(in the rows, 128 means zero)
Here are made-up nodes, facts about them, and rows of numbers that follow some of those facts. Name the node behind each unnamed row.

Facts:
flestis Φ:grenu
drodil Φ:stagrok Θ:pluke
gutar Θ:drorum
klarus Θ:mize
gaflaklon Φ:fodran, kerakla
narim Φ:diskal Θ:budiba
ferefus Φ:mupin, peninil Θ:droganem
gemul Θ:feru, podes
mipa Φ:plabrorul, skapa
grizom Φ:grenu, plabrorul Θ:kito
matro Φ:bifle
deskek Φ:mosis
futi Φ:mipa
tokla Φ:grenu, risel, sifus
zazigek Θ:mize, gulus
lofli Θ:skete, zutridran
vifitrim Φ:mipa
mudes Φ:brukle
tekame Φ:klizim, skigras Θ:lubo
drubru Φ:gaflaklon Θ:klarus, piflil
bebrak Θ:matro
flodrur Φ:gulus
piflil Φ:peninil, zaskos Θ:narim
naklan Θ:feru, gabra, fota
skapa Φ:deklas, lokofis Θ:ribe
fanik Θ:lafar
klestem Φ:klizim
plefluk Θ:trelofles
truflis Φ:klestem
klerom Θ:drorum, fatropal
getrobrak Φ:ferefus
studrama Φ:fitras
drilamem Φ:gulus
peninil Φ:naklan
deklas Φ:vostak
grobi Φ:lokofis Θ:gulus
vose Θ:brigi, lofli
stagrok Θ:futi, zutridran
miflon Φ:vostak, grenu, peninil, vifitrim
zemam Θ:kerakla, piflil
zepam Φ:brogran Θ:podes
brogran Φ:mapul
flepliflor Θ:narim
droganem Φ:plugrel Θ:zaskos
bragrok Φ:flestis, grubris
kerakla Φ:skigras, nogon, platre
fesku Φ:fogrer
fluvu Φ:flestis
lubo Φ:brevaflan
plabrorul Θ:mize, skapa, zutridran
rozis Φ:trustodrak
klobebri Θ:getrobrak, fanik, grobi
mapul Φ:temur, drorum, sifus
mosis Φ:trinos
tuskil Φ:trinos
zaskos Φ:driklom
graflus Θ:mize
mize Φ:studrama
sastam Φ:vostak, truflis
vobu Θ:kito
fogrer Φ:diskal, mosis
kito Φ:pufom Θ:skapa
gulus Φ:skigras
tretruk Φ:temur, vebrodul Θ:mize
fodran Φ:driklom, skigras
sifus Θ:gesteben
trelofles Θ:kito, podes, flodrur, brigo
vebrodul Φ:naklan, lokofis, platre
driklom Φ:plabrorul, skigras
plotu Φ:fatropal Θ:zutridran, nudin
trustok Θ:drosedri
nudin Θ:plabrorul
podes Θ:brigo
pagum Φ:tekame
gesteben Θ:temur, podes
trinos Φ:vostak, skigras
skete Θ:ribe
pufom Φ:naklan
flarur Φ:zaskos Θ:flodrur
skigol Φ:driklom, plabrorul
klizim Θ:klarus, gulus
siklo Θ:podes
niklu Φ:skapa, flodrur
drosedri Φ:grizom
trustodrak Φ:mipa Θ:zazigek
fatropal Θ:flarur
skite Φ:vebrodul
pluke Θ:risel, mitron
sebis Θ:ribe
nogon Φ:klizim
grubris Θ:pluke, mitron
kefer Φ:klizim
vikler Φ:driklom, platre
plostem Φ:tokla, vikler
feru Φ:mupin
zutridran Θ:brigo
febres Φ:leplistem, drubru, fatropal
mitron Φ:fodran Θ:zepam, lafar
fatir Φ:tokla, klarus
fitras Φ:vebrodul
tretur Φ:trotril
zozu Φ:deklas, kerakla
bifle Φ:grenu
brevaflan Θ:trustok
bresem Φ:niklu
lokofis Φ:fodran
trotril Φ:brevaflan

Known rows:
vikler: [134 126 117 123 125 123 121 124 125 137 111 125 125 131 119 129 139 121
 123 120 127 122 135 124 109 124 126 128 121 126 123 129 124 135 122 122
 130 129 124 137 118]
begruk: [140 138 129 128 130 122 121 119 119 133 123 128 129 130 117 133 127 132
 128 121 140 121 121 136 130 122 122 125 126 123 124 123 125 129 128 123
 131 135 127 137 128]
ferefus: [132 126 120 126 138 131 122 125 139 157 135 126 133 129 135 136 133 155
 141 179 121 119 121 125 111 121 250 127 132 153 126 116 146 143 121 130
 130 130 123 136 120]
pluke: [137 141 124 153 123 146 125 126 123 132 130 137 132 135 117 129 127 130
 136 129 118 133 120 125 156 123 121 124 123 126 123 121 127 128 136 123
 131 143 135 138 123]
gutar: [138 132 127 139 123 140 121 123 137 131 119 134 127 132 115 128 127 134
 119 139 117 125 126 125 139 125 125 128 134 125 125 127 125 129 125 123
 126 141 133 136 133]
graflus: [135 135 135 129 124 133 122 122 119 134 123 131 128 131 116 130 128 128
 125 136 119 124 127 126 112 123 122 131 131 127 123 139 125 128 122 124
 123 138 134 138 133]
feru: [144 142 122 148 125 121 122 120 130 133 116 124 123 140 115 126 126 123
 122 129 116 122 123 124 113 122 129 127 123 123 125 148 128 130 131 121
 126 129 123 137 117]
gesteben: [141 142 134 136 123 127 121 121 120 130 125 126 126 131 115 127 126 125
 121 130 128 122 121 128 128 123 121 126 126 123 124 138 127 127 129 122
 122 136 124 137 134]
mosis: [130 128 121 131 125 124 124 136 120 132 164 141 131 130 117 130 127 122
 129 121 132 122 119 128 136 142 121 138 124 130 124 117 135 128 124 123
 146 129 123 140 121]
vose: [133 136 123 141 124 144 122 119 121 133 126 135 135 132 116 132 125 129
 129 132 120 134 129 125 134 124 123 130 133 130 125 127 126 129 124 122
 133 142 139 136 127]
diskal: [130 127 122 127 124 121 125 124 119 133 156 138 132 130 118 131 126 122
 127 121 135 118 124 130 142 123 120 154 128 124 124 117 126 130 124 126
 156 129 122 139 143]
mudes: [153 144 125 129 133 122 122 119 120 134 125 126 124 133 114 133 126 138
 124 125 128 122 133 138 121 123 125 125 127 127 127 131 125 128 128 122
 128 131 124 139 120]
kulus: [133 147 127 133 135 119 121 121 121 133 126 130 139 132 115 138 123 137
 133 121 148 129 126 129 149 128 121 124 121 126 127 126 133 130 125 122
 125 133 133 142 122]
fluvu: [141 130 120 159 128 121 123 126 140 131 116 144 144 142 117 142 143 122
 138 138 121 119 122 138 117 133 123 140 130 126 124 118 130 135 126 122
 135 127 129 152 120]
trelofles: [140 136 127 143 124 135 121 123 137 131 122 129 126 132 115 129 126 134
 123 131 119 123 118 125 144 125 122 127 130 123 124 124 125 129 130 123
 130 140 128 136 134]
niklu: [132 128 119 123 124 122 121 133 117 135 118 125 124 130 119 128 127 122
 125 121 133 122 127 124 116 134 123 126 124 126 123 128 128 131 122 122
 127 129 123 137 118]
dradin: [137 137 128 126 129 122 122 119 121 134 121 130 127 131 118 132 126 132
 126 121 137 122 118 137 130 122 120 125 126 125 123 125 126 130 126 123
 129 134 127 139 128]
vostak: [135 127 119 123 122 124 121 118 119 133 128 139 127 130 115 130 145 126
 125 120 167 120 121 124 125 125 120 152 121 123 124 114 131 129 121 123
 126 127 125 136 127]

Rows to name:
No name comes twice in this set of rows, the named rows included.
[148 137 125 124 145 140 119 124 129 152 162 126 141 131 128 137 125 178
 138 177 116 121 122 124 109 123 242 127 137 156 135 117 148 139 125 131
 129 129 123 136 119] => droganem

The same nodes again, as new rows of numbers:
Known rows:
bebrak: [137 216 190 168 218 108 115 125  91 148 140 163 113 133  65 112 120 140
 161 126 105  89 115 123 124  62 144 147 122 146 114]
mudes: [143 138  98 134 123 110 115 137 110 117  98 104 111 122  85 118 119 143
 162 110 107  94 121 130 123  81 146 125 121 145 121]
skapa: [175 137  92 135 122  98 114 135 119 114  95  94 112 133  70 121 118 139
 164 106 113  90 145 134 123  92 167 143 116 143 118]
plugrel: [138 169 136 136 125  98 111 132 130 118 100 122 112 120  68 116 122 152
 162 108 106 107 104 131 123  94 145 130 119 162 133]
fesku: [145 138  95 135 123 113 117 140 106 122  94 102 111 125  90 120 117 144
 161 114 107  92 129 129 123  82 146 125 122 145 121]
megrim: [138 161 141 137 130  96 113 132 153 116 110  98 120 136  74 117 145 147
 165 110 106 107 105 138 121  77 154 131 114 167 120]
driklom: [138 138  87 240 182  91 117 131  96 113 189 136 121 116 108 161 176 147
 166 117 106  88 114 145 119  57 168 115 118 151 152]
vostak: [137 160 136 136 131  96 113 133 147 120 113  91 120 139  83 115 143 159
 166 108 106 100 108 135 123  68 150 128 118 166 116]
mipa: [214 134  90 133 150  91 113 182  94 109  97 191 111 121  65 140 163 138
 160 127 105 125 109 178 123  66 170 116 110 143 147]
trelofles: [135 161 116 133 120  97 114 130 143 114 109 104 113 126  67 120 120 164
 162 107 107  92 105 128 123  94 157 147 123 162 118]
klizim: [135 148 159 131 120  98 115 145  93 144  96 114 109 116  80 117 123 231
 210 135 105  92 106 124 123 100 142 124 109 183 136]
gapum: [136 167 137 134 125  98 112 133 130 119 100 123 111 120  69 118 121 154
 161 109 104 102 104 130 123  89 146 130 120 162 132]
sifus: [137 157 134 133 127  99 112 133 136 131 128 110 112 118  71 117 117 163
 162 109 103  96 102 128 120  81 145 136 124 159 130]
brigo: [135 166 132 137 121 105 113 132 138 113 106 114 114 120  69 116 123 152
 159 109 105 106 106 134 122 100 143 128 123 166 135]
fota: [137 161 134 145 131  99 115 137 166 114 128  85 115 161  72 118 145 144
 161 108 104 112 106 153 118  93 144 127 122 178 119]
grobi: [156 139  92 135 118 109 122 134 124 116  96  85 114 124  75 120 117 142
 166 106 125  88 136 127 123  96 165 145 140 144 116]
podes: [138 163 132 136 126  99 112 133 134 118 117 110 110 120  68 117 121 155
 160 109 105  99 103 128 121  92 145 132 119 162 135]
kerakla: [137 141  94 188 122  99 147 132  99 113  95  96 132 118 156 119 142 164
 189 110 125  89 153 130 122  62 152 117 113 160 119]

Name these rows:
No name comes twice in this set of rows, the named rows included.
[205 134  92 133 133  94 113 182  91 112  91 169 110 128  67 120 148 140
 161 124 105 120 120 170 125  83 157 116 108 144 138] => vifitrim
[138 162 112 134 120 112 112 132 159 123 116  84 113 133  66 116 120 142
 162 105 109  91 103 127 120 113 158 158 149 153 118] => naklan
[137 170 141 136 120  95 129 135 150 117  90 117 147 119  91 115 136 152
 165 109 116 114 109 145 124  84 168 123 114 176 120] => budiba
[143 138  93 183 154  94 120 132 121 115 138  96 121 124 111 121 144 144
 164 108 115  92 138 145 119  60 163 121 134 147 126] => vikler
[135 170  95 190 139  97 114 129 109 113 151 121 114 117  71 141 140 195
 166 107 105  90 106 123 120  63 155 133 124 179 136] => skigras
[219 135  93 132 126  92 114 201  93 110  93 177 111 117  65 120 142 137
 164 123 105 116 106 164 125  77 175 118 107 143 139] => trustodrak
[135 138  92 180 139  96 125 132  95 126 145  86 114 119 142 120 147 176
 187 115 109  91 147 128 122  60 144 116 119 155 122] => trinos
[136 139  88 243 178  96 127 129  97 115 178 107 120 119 132 147 159 144
 174 109 114  90 131 138 116  58 161 119 135 144 152] => fodran

Now the same nodes, written a new way:
Known rows:
ribe: [150 100 131 146 123 118 134 155 144 150 120  85 132 166 117 146 138 151
  93 125 184 108 114 134 109 165 165  99]
flozor: [137 105 116 110 107 123 141 122 126 141 129 128 126 130 118 144 119 133
 128 148 139 131 126  99 115 144 158 119]
trustok: [143 110 111 105 110 128 140 124 124 149 122 121 120 133 114 145 122 133
 126 142 137 141 131  97 124 144 147 117]
kefer: [ 90 109  76 134 164 118 143 124 160  95 177  94 147  57 152 163  91 101
 162  57 117 120 126  99  72 117 130 113]
zazigek: [160 107 119 107 115  87 122 141 127 100 131 156 157 146  93 132 168 148
 146 155 122 110 115 127 107 128 186 121]
vostak: [ 94 161  93 130 147 158  86 188 139 103  52 139 114 117 135  84 108 154
 118 121  95 153 141 135 123  71  55  67]
skigol: [149 122 163 139 150 144 151  58 134 117 136  93 132 133 163 101 114 128
 144  96  99 137 139 187 141  80 108 185]
fitras: [139 192 153 106 149 121 150 152  81 134 134 140 104  93 147 142 123 105
  92 110 113  82 147 128 183 135 103 148]
vebrodul: [132 202 161 112 158 123 154 152  76 131 137 139 108  90 147 135 118 100
  95  97 108  82 147 146 189 131  80 150]
skite: [143 178 167 113 156 110 151 129  79 130 157 131 116  84 163 147 119  90
  93 112 114  86 142 142 174 132 110 158]
pufom: [135 176 161 100 142 122 143 178  90 137 129 146 121  93 156 160 122  90
  77 118 126  99 133 119 199 100 130 134]
kito: [143 148 189 152 158 117 139 183 117 134 131 128 147 103 177 178 140  86
  65 127 150  79 107 143 180 143 152 144]
plugrel: [137 112 105 108  99 127 138 144 122 141 101 141 116 146  95 138 128 152
 128 139 139 142 131  84 120 144 146 106]
grubris: [104 135  93 139 102 171  64 150 176 163 136 168 139 178 100 127 126 120
 179 164 153 161 136 119 161  58 113 145]
gaflaklon: [121 150 129 132 169 128 167  92 118 107 145 100 121  93 139 123 125 143
 146  68  93 100 146 153 114 133  77 165]
brukle: [131 114 104 106  94 126 137 146 128 142  94 131 114 154  95 139 130 155
 125 151 142 141 131  83 119 144 144 106]
megrim: [135 106 120 108 110 128 139 125 126 141 122 127 123 136 115 146 122 134
 127 149 136 134 127  95 116 141 155 116]
grobi: [162 157 149 128 153 100 135 110 104 110 162 136 149 107 141 122 163 156
 139 118  76  74 155 178 123  88 116 191]

Which node is each row?
No name comes twice in this set of rows, the named rows included.
[118 174  87 187  80 157  58 150 151 176 177 165 123 179 104  76  93 120
 159 146 189 132 153 145 168 108 109 119] => risel
[130 181 138 117 147 138 155 132 107 112  87 130 108 122 124 105 128 164
 114  87  85 107 158 150 154 115  48 147] => lokofis
[135 103 126 117 137 102 124 145 137 123 122 109 145 162 101 151 158 130
 120 142 160 110 100 130 116 161 155 109] => nudin
[147 115 134 144 105 120  91  79 131 134 205 133 135 144 142  85  80  60
 158 131 168 148 123 167 159 138 162 129] => fatir
[166 141 150 128 127 103 120 188 107 150 160 149 154  90 174 172 131 100
  87 142 123  86 134 133 164  43 191 151] => getrobrak
[170 159 165 151 131  74 156 163  84 108 164 120 157 106 147 129 156 138
  75 111 138  54 128 172 129 136 174 137] => mize
[140 132 154 130 137 154 133 105 130 121  91 112 129 152 148  88 111 139
 121 112 100 155 140 174 162  62 103 149] => vifitrim
[117 127 133 129 170 125 149  89 127 113 143  95 123  91 152 124 122 133
 140  97  89 122 144 155  91 120  95 148] => drilamem
[112 142 114 130 160 148 107 146 125 113  87 115 119 107 155 102 113 142
 120 125  91 153 140 157 121  72  81 103] => deklas
[125 163 133 130 154 154 150 114 133 102  91 107 124 136 127  87 123 160
 134  76  87 125 147 167 140  90  49 153] => driklom
[139 159  95 166 145 103 138 158 125  74 115 123 152 101 125  81 152 204
 131  78  78  76 151 174  66  94 100 132] => gulus
[ 74 181 208 134 158 117 181 124  83  99 153 126 159 110 180 130 130  99
  93 121 133 114 134 165 147  66 181 168] => piflil
[108 153 135 160 165 146 136 100 144 158 170 105 134 113 150 148 154 155
 148 120  95  96 156 164 109  88  63 206] => mitron
[143 124 103 165  94 133 120 155 145 191 153 136 142 135 123 154 148 168
 127 160 146 103 144 112  95 104 155 144] => lafar
[152 132 154 159  91 132 161 157 133 145 131 129 147  61 169 175 152  69
  37 151 139 125  70 106 161  92 167 132] => feru

